Below is a small trained network, with its code and all its weights. Each question gives an input and a target symbol and asks what happens when units are switched off, that is, made to give their printed mean instead of their output.

import numpy as np


def w(rows, s, z=0):
    codes = np.array(rows[::2]) - 128.0
    scale = np.full(codes.shape[1], s)
    scale[-1] = z or s
    return codes * scale


def f(y):
    return np.maximum(y, 0)


def softmax(a):
    e = np.exp(a - a.max(-1, keepdims=True))
    return e / e.sum(-1, keepdims=True)


def log_softmax(a):
    a = a - a.max(-1, keepdims=True)
    return a - np.log(np.exp(a).sum(-1, keepdims=True))


def net(x, mask):
    ids = ['αβγδεζηθλμξπστφω'.index(c) for c in x.split()]
    T = len(ids)
    res = E[ids] + P[:T]
    u = 0
    for l in range(3):
        r = res
        for j in range(2):
            rows = slice(2 * j, 2 * j + 2)
            q, k, v = (r @ M[l][rows].T for M in (Q, K, V))
            z = softmax(np.where(np.tri(T) > 0, q @ k.T / 2**0.5, -1e9)) @ v
            o = O[l][rows]
            res = res + np.where(mask[u + j], z, o[:, -1]) @ o[:, :-1]
        u += 2
        y = f(res @ A[l][:, :-1].T + A[l][:, -1])
        res = res + np.where(mask[u : u + 4], y, B[l][:, -1]) @ B[l][:, :-1]
        u += 4
    return log_softmax(res[-1] @ U[:, :-1].T + U[:, -1])


Q, K, V, O, A, B = {}, {}, {}, {}, {}, {}
E = w([
[165,153,118,143,87,117,100],'α',
[141,174,91,103,115,78,198],'β',
[144,130,4,159,165,139,165],'γ',
[221,166,85,136,118,109,90],'δ',
[153,145,133,160,152,148,133],'ε',
[96,165,169,171,168,117,77],'ζ',
[108,174,96,230,132,101,181],'η',
[74,110,165,181,170,178,113],'θ',
[113,130,74,180,202,175,124],'λ',
[147,143,96,69,101,168,150],'μ',
[107,123,198,179,114,106,135],'ξ',
[126,100,157,74,155,85,118],'π',
[169,200,79,115,125,106,184],'σ',
[119,157,165,179,120,69,123],'τ',
[100,73,89,129,157,177,124],'φ',
[179,155,142,96,79,124,63],'ω',
],0.012)
P = w([
[136,154,135,98,138,133,131],'0',
[36,149,46,145,73,80,8],'1',
[142,143,164,122,157,146,162],'2',
[101,170,124,108,141,134,133],'3',
[51,78,64,145,84,47,40],'4',
[163,147,158,138,142,162,161],'5',
[94,164,121,108,141,135,137],'6',
[94,70,73,148,109,42,85],'7',
[189,148,157,153,130,176,155],'8',
[93,159,119,109,141,133,136],'9',
[130,53,79,165,118,47,110],'10',
[213,150,159,171,114,195,152],'11',
[88,156,122,105,148,125,136],'12',
[162,38,93,187,152,44,122],'13',
],0.013)
Q[0] = w([
[86,161,173,176,149,90,47],'0.h1',
[66,119,27,253,174,34,90],'0.h1',
[83,45,10,133,79,118,123],'0.h2',
[52,78,167,14,100,180,77],'0.h2',
],0.0056)
K[0] = w([
[208,160,236,103,102,179,115],'0.h1',
[254,97,112,185,169,136,244],'0.h1',
[100,67,81,171,207,28,119],'0.h2',
[45,127,167,60,142,141,42],'0.h2',
],0.0062)
V[0] = w([
[110,100,126,97,188,136,155],'0.h1',
[202,197,187,156,137,192,137],'0.h1',
[152,153,254,114,174,140,146],'0.h2',
[101,86,114,171,103,101,95],'0.h2',
],0.0051)
O[0] = w([
[157,88,116,96,148,73,95,105],'0.h1',
[3,154,116,140,78,106,149,172],'0.h1',
[137,107,120,103,170,106,209,11],'0.h2',
[100,127,156,179,106,89,89,183],'0.h2',
],0.0054,0.0012)
A[0] = w([
[126,142,206,173,121,149,179,60],'0.n1',
[158,150,100,32,37,80,175,142],'0.n2',
[163,168,177,2,46,156,156,113],'0.n3',
[66,188,41,172,56,116,61,252],'0.n4',
],0.0075,0.0029)
B[0] = w([
[172,93,171,222,119,94,221,148],'0.n1',
[37,107,64,250,131,66,96,150],'0.n2',
[117,171,123,186,114,182,1,150],'0.n3',
[90,85,182,37,71,82,146,254],'0.n4',
],0.0077,0.0071)
Q[1] = w([
[123,153,138,15,169,137,180],'1.h1',
[156,202,162,40,191,177,150],'1.h1',
[143,73,56,142,111,113,209],'1.h2',
[80,254,144,92,127,150,165],'1.h2',
],0.0052)
K[1] = w([
[183,172,106,150,186,191,231],'1.h1',
[254,221,147,174,239,230,228],'1.h1',
[96,88,122,91,150,112,179],'1.h2',
[202,234,145,195,252,214,230],'1.h2',
],0.0071)
V[1] = w([
[134,147,220,86,158,134,140],'1.h1',
[191,214,108,107,190,242,232],'1.h1',
[50,79,99,118,194,87,165],'1.h2',
[36,3,114,74,23,39,78],'1.h2',
],0.0041)
O[1] = w([
[119,134,154,94,148,203,139,128],'1.h1',
[166,203,81,5,162,172,155,6],'1.h1',
[190,26,114,159,242,114,148,147],'1.h2',
[153,4,180,113,84,114,69,240],'1.h2',
],0.0041,0.011)
A[1] = w([
[98,172,180,177,171,254,79,235],'1.n1',
[165,175,245,111,140,120,164,204],'1.n2',
[154,80,126,129,179,224,185,146],'1.n3',
[230,173,66,165,112,148,169,252],'1.n4',
],0.0095,0.0031)
B[1] = w([
[132,145,151,152,179,223,64,253],'1.n1',
[203,209,220,103,122,93,159,233],'1.n2',
[121,29,196,135,84,182,197,202],'1.n3',
[170,130,2,135,95,135,172,219],'1.n4',
],0.0095,0.0047)
Q[2] = w([
[157,231,163,75,132,170,132],'2.h1',
[80,188,147,153,219,141,192],'2.h1',
[76,167,116,73,88,200,137],'2.h2',
[78,2,101,127,69,89,173],'2.h2',
],0.0058)
K[2] = w([
[108,184,148,59,205,118,146],'2.h1',
[47,131,129,47,135,82,113],'2.h1',
[111,159,93,1,194,140,139],'2.h2',
[177,89,92,206,74,175,140],'2.h2',
],0.0077)
V[2] = w([
[215,187,114,191,82,93,86],'2.h1',
[32,117,32,115,141,10,174],'2.h1',
[179,134,82,79,77,212,254],'2.h2',
[193,116,174,90,80,47,176],'2.h2',
],0.0065)
O[2] = w([
[11,91,124,67,139,144,179,162],'2.h1',
[175,27,110,188,117,169,140,1],'2.h1',
[162,143,126,153,46,215,115,77],'2.h2',
[80,138,2,155,78,109,137,187],'2.h2',
],0.0078,0.0076)
A[2] = w([
[136,102,123,114,123,102,2,74],'2.n1',
[162,196,85,52,177,165,91,252],'2.n2',
[108,90,210,165,68,83,181,195],'2.n3',
[204,190,117,192,197,217,182,42],'2.n4',
],0.008,0.0037)
B[2] = w([
[165,201,129,185,167,120,137,204],'2.n1',
[122,93,80,114,224,180,51,179],'2.n2',
[167,155,83,104,172,234,180,253],'2.n3',
[1,144,160,128,109,84,172,186],'2.n4',
],0.0095,0.013)
U = w([
[156,89,119,154,181,69,90,248],'α',
[127,109,108,194,140,71,123,182],'β',
[81,186,144,122,14,139,104,206],'γ',
[165,109,25,55,142,169,129,140],'δ',
[106,151,159,21,121,75,227,98],'ε',
[85,220,215,208,124,41,114,40],'ζ',
[111,130,101,189,139,105,148,97],'η',
[116,66,166,141,169,175,124,73],'θ',
[26,71,212,129,106,109,105,123],'λ',
[74,140,80,70,154,199,125,29],'μ',
[232,203,136,136,127,167,143,142],'ξ',
[208,125,195,3,154,126,109,217],'π',
[39,162,63,121,123,62,142,2],'σ',
[211,225,126,166,155,102,147,120],'τ',
[145,48,178,43,96,192,95,187],'φ',
[191,154,99,199,148,210,55,56],'ω',
],0.0067,0.0049)

Each question gives the input, a string of symbols that net reads in full, and the target symbol t.
The units are the heads (2 rows each of Q, K, V and O) and the neurons (one row each of A and B). Each row of codes is followed by its name. A weight is (code - 128) times the scale printed after its matrix; where a second scale follows, it is the last column's (O, A, B and U).
mask holds one flag per unit, layer by layer, with each layer's heads first. A switched-off unit (its flag False) gives its mean, the last column of its rows in O or B, instead of its output. The means were averaged over made-up inputs and are rounded, as every weight is.
A unit's drop is (log p(t) with every unit on - log p(t) with that unit switched off) / (log p(t) with every unit on - log p(t) with every unit switched off).
The circuit of an input: a set's keep is (log p(t) with only the set's units on - log p(t) with every unit switched off) / (log p(t) with every unit on - log p(t) with every unit switched off). Starting from the 12 units with the biggest drops (on a tie, the unit counted first), units are removed one at a time, each time the one whose removal leaves the highest keep (on an exact tie, the one counted first), for as long as the keep stays at least 0.8.
units of the circuit, in order: the units of the circuit, biggest drop first
top k neurons: the k neurons with the biggest drops, biggest first
k most important neurons of layer l: the k neurons of layer l with the biggest drops, biggest first
input τ θ ξ, target ξ: units of the circuit, in order	2.n3, 0.n1, 1.n2
input α ε π γ θ π ε π π, target π: units of the circuit, in order	1.n2, 0.h1, 1.h1, 2.n1
input φ γ τ β β ξ ε π λ γ ε ξ δ, target σ: 3 most important neurons of layer 0	0.n2, 0.n1, 0.n4
input μ π ξ, target ξ: units of the circuit, in order	0.n1, 2.n3, 1.n2
input ε ε ζ ζ β ε ζ ε, target γ: top 3 neurons	0.n4, 1.n3, 1.n4
input ε μ ξ ε ε δ γ ζ ω ω φ, target ε: units of the circuit, in order	2.h1, 0.n3, 0.n4, 1.n1
input ε ε μ ε ε, target π: top 3 neurons	0.n4, 0.n3, 1.n1
input γ π π α ε, target α: units of the circuit, in order	2.h2, 1.h1, 2.h1, 2.n4
input σ η σ η π, target φ: units of the circuit, in order	0.n4, 1.n4, 2.h2, 1.h2
input ε ε π, target π: units of the circuit, in order	1.h1, 1.n2, 2.n4
input ζ γ σ π γ π θ ε σ θ π, target φ: top 3 neurons	1.n4, 0.n2, 0.n4
input π ω ε α π ξ ε ε μ, target μ: top neuron	2.n4
input φ μ ε δ τ σ ξ π θ ε σ, target ζ: top 2 neurons	0.n1, 1.n3
input δ η σ ε ξ, target φ: top 3 neurons	1.n4, 0.n4, 0.n2
input ζ λ ζ λ ω ω ε θ σ ε ω ξ ω γ, target σ: top 2 neurons	0.n1, 0.n4
input π φ ω β ω, target ε: 2 most important neurons of layer 1	1.n1, 1.n4
input φ δ π ω ζ ζ ζ ε π θ π ζ, target ζ: top 3 neurons	0.n4, 1.n1, 2.n4
input λ τ δ π π γ π γ ε ζ ε λ ξ α, target ξ: top 2 neurons	1.n3, 0.n4
input ξ ε ε ζ π, target γ: top neuron	0.n4
input φ ζ θ ε φ, target ζ: top 3 neurons	0.n4, 1.n3, 2.n1
input ε ε ε ε τ η ζ μ μ δ θ θ, target θ: 2 most important neurons of layer 2	2.n3, 2.n4
input π ε ε μ, target ω: top 2 neurons	0.n3, 0.n2
input ξ ε π ζ τ μ τ ε ξ η ξ θ ε ε, target ζ: 2 most important neurons of layer 0	0.n1, 0.n4
input α ε ξ ε θ ε τ μ, target γ: top 3 neurons	0.n4, 1.n3, 1.n4
input ζ ζ ξ ω γ ε α σ γ, target γ: top 3 neurons	1.n3, 1.n4, 2.n4
input θ ε β μ ε θ, target θ: most important neuron of layer 1	1.n3
input δ θ λ θ α ε ε ξ, target γ: 2 most important neurons of layer 1	1.n3, 1.n4
